Below are the code and all the weights of a small trained network. Each question names an input and a class and asks about switching units off, where a switched-off unit gives its printed mean instead of its output.

import numpy as np


def w(rows, s, z=0):
    codes = np.array(rows[::2]) - 128.0
    scale = np.full(codes.shape[1], s)
    scale[-1] = z or s
    return codes * scale


def norm(h):
    return h / np.sqrt((h * h).mean(-1, keepdims=True) + 1e-5)


def f(y):
    return y / 2 * (1 + np.tanh(0.7978845608 * (y + 0.044715 * y**3)))


def log_softmax(a):
    a = a - a.max(-1, keepdims=True)
    return a - np.log(np.exp(a).sum(-1, keepdims=True))


def net(x, mask):
    res = np.array(x, float).reshape(1, 4) / 4 @ E
    u = 0
    for l in range(2):
        y = f(norm(res) @ A[l][:, :-1].T + A[l][:, -1])
        res = res + np.where(mask[u : u + 3], y, B[l][:, -1]) @ B[l][:, :-1]
        u += 3
    return log_softmax(norm(res)[-1] @ U[:, :-1].T + U[:, -1])


A, B = {}, {}
E = w([
[132,129,135,120,133],'x0',
[222,203,150,150,130],'x1',
[99,131,18,1,148],'x2',
[252,82,133,160,193],'x3',
],0.0082)
A[0] = w([
[162,47,145,177,209,62],'L0N1',
[147,212,66,58,110,18],'L0N2',
[218,56,10,92,201,3],'L0N3',
],0.011,0.0053)
B[0] = w([
[178,98,9,168,150,194],'L0N1',
[171,99,46,154,84,181],'L0N2',
[64,159,217,161,80,254],'L0N3',
],0.014,0.0061)
A[1] = w([
[70,2,143,177,114,253],'L1N1',
[202,226,173,189,33,111],'L1N2',
[98,90,106,34,192,42],'L1N3',
],0.0082,0.0044)
B[1] = w([
[115,13,239,47,149,242],'L1N1',
[70,254,76,87,182,254],'L1N2',
[50,83,23,166,86,127],'L1N3',
],0.0095,0.007)
U = w([
[87,59,232,119,114,201],'0',
[106,217,136,122,136,249],'1',
[168,4,128,167,176,39],'2',
[233,166,120,191,145,131],'3',
[72,55,71,54,107,74],'4',
[184,154,19,110,39,4],'5',
],0.022,0.0039)

Each question gives the input, the list of numbers given to net, and the class t.
The units are the neurons (one row each of A and B). Each row of codes is followed by its name. A weight is (code - 128) times the scale printed after its matrix; where a second scale follows, it is the last column's (A, B and U).
mask holds one flag per neuron, layer by layer. A switched-off neuron (its flag False) gives its mean, the last column of its row in B, instead of its output. The means were averaged over made-up inputs and are rounded, as every weight is.
A unit's drop is (log p(t) with every unit on - log p(t) with that unit switched off) / (log p(t) with every unit on - log p(t) with every unit switched off).
The circuit of an input: a set's keep is (log p(t) with only the set's units on - log p(t) with every unit switched off) / (log p(t) with every unit on - log p(t) with every unit switched off). Starting from all 6 units, units are removed one at a time, each time the one whose removal leaves the highest keep (on an exact tie, the one counted first), for as long as the keep stays at least 0.8.
circuit, biggest first: the units of the circuit, biggest drop first
unit that matters most: the unit with the biggest drop
k most important neurons: the k neurons with the biggest drops, biggest first
k most important neurons of layer l: the k neurons of layer l with the biggest drops, biggest first
drop when u is switched off: that unit's drop, to one decimal
input [7,2,7,0], class 5: 2 most important neurons : L0N2; L1N1
input [4,2,8,3], class 1: unit that matters most : L0N3
input [-8,2,1,-7], class 5: circuit, biggest first : L0N3; L1N1
input [-1,0,1,5], class 0: 2 most important neurons : L0N3; L1N1
input [6,4,8,-7], class 5: 2 most important neurons : L0N2; L1N1
input [6,-3,7,1], class 0: 3 most important neurons : L0N3; L0N1; L1N2
input [6,4,5,5], class 1: circuit, biggest first : L0N3; L1N2
input [4,2,5,-8], class 5: circuit, biggest first : L1N1; L0N2
input [2,7,-8,-2], class 1: 2 most important neurons : L1N2; L0N1
input [1,-7,-8,4], class 2: 2 most important neurons : L0N1; L0N3
input [3,3,-7,0], class 1: 2 most important neurons : L1N2; L0N2
input [-4,6,8,3], class 1: 2 most important neurons of layer 0 : L0N3; L0N1
input [2,8,-2,0], class 1: 2 most important neurons : L1N2; L0N1
input [8,-1,-4,4], class 2: unit that matters most : L1N2
input [5,5,1,-5], class 5: 2 most important neurons : L0N2; L0N3
input [5,0,2,2], class 0: 2 most important neurons : L0N3; L1N1
input [-2,-6,-5,2], class 2: 2 most important neurons of layer 0 : L0N1; L0N3
input [-7,2,-6,-4], class 1: 2 most important neurons : L1N2; L0N3
input [5,3,-6,0], class 1: 2 most important neurons : L1N2; L0N2
input [-6,4,2,-3], class 5: most important neuron of layer 0 : L0N2
input [6,3,5,-7], class 5: drop when L0N2 is switched off : 0.2
input [-7,7,7,-7], class 5: drop when L0N2 is switched off : 0.1
input [-1,-8,-2,5], class 2: drop when L0N3 is switched off : 0.0
input [2,-2,6,7], class 0: drop when L0N3 is switched off : 1.2
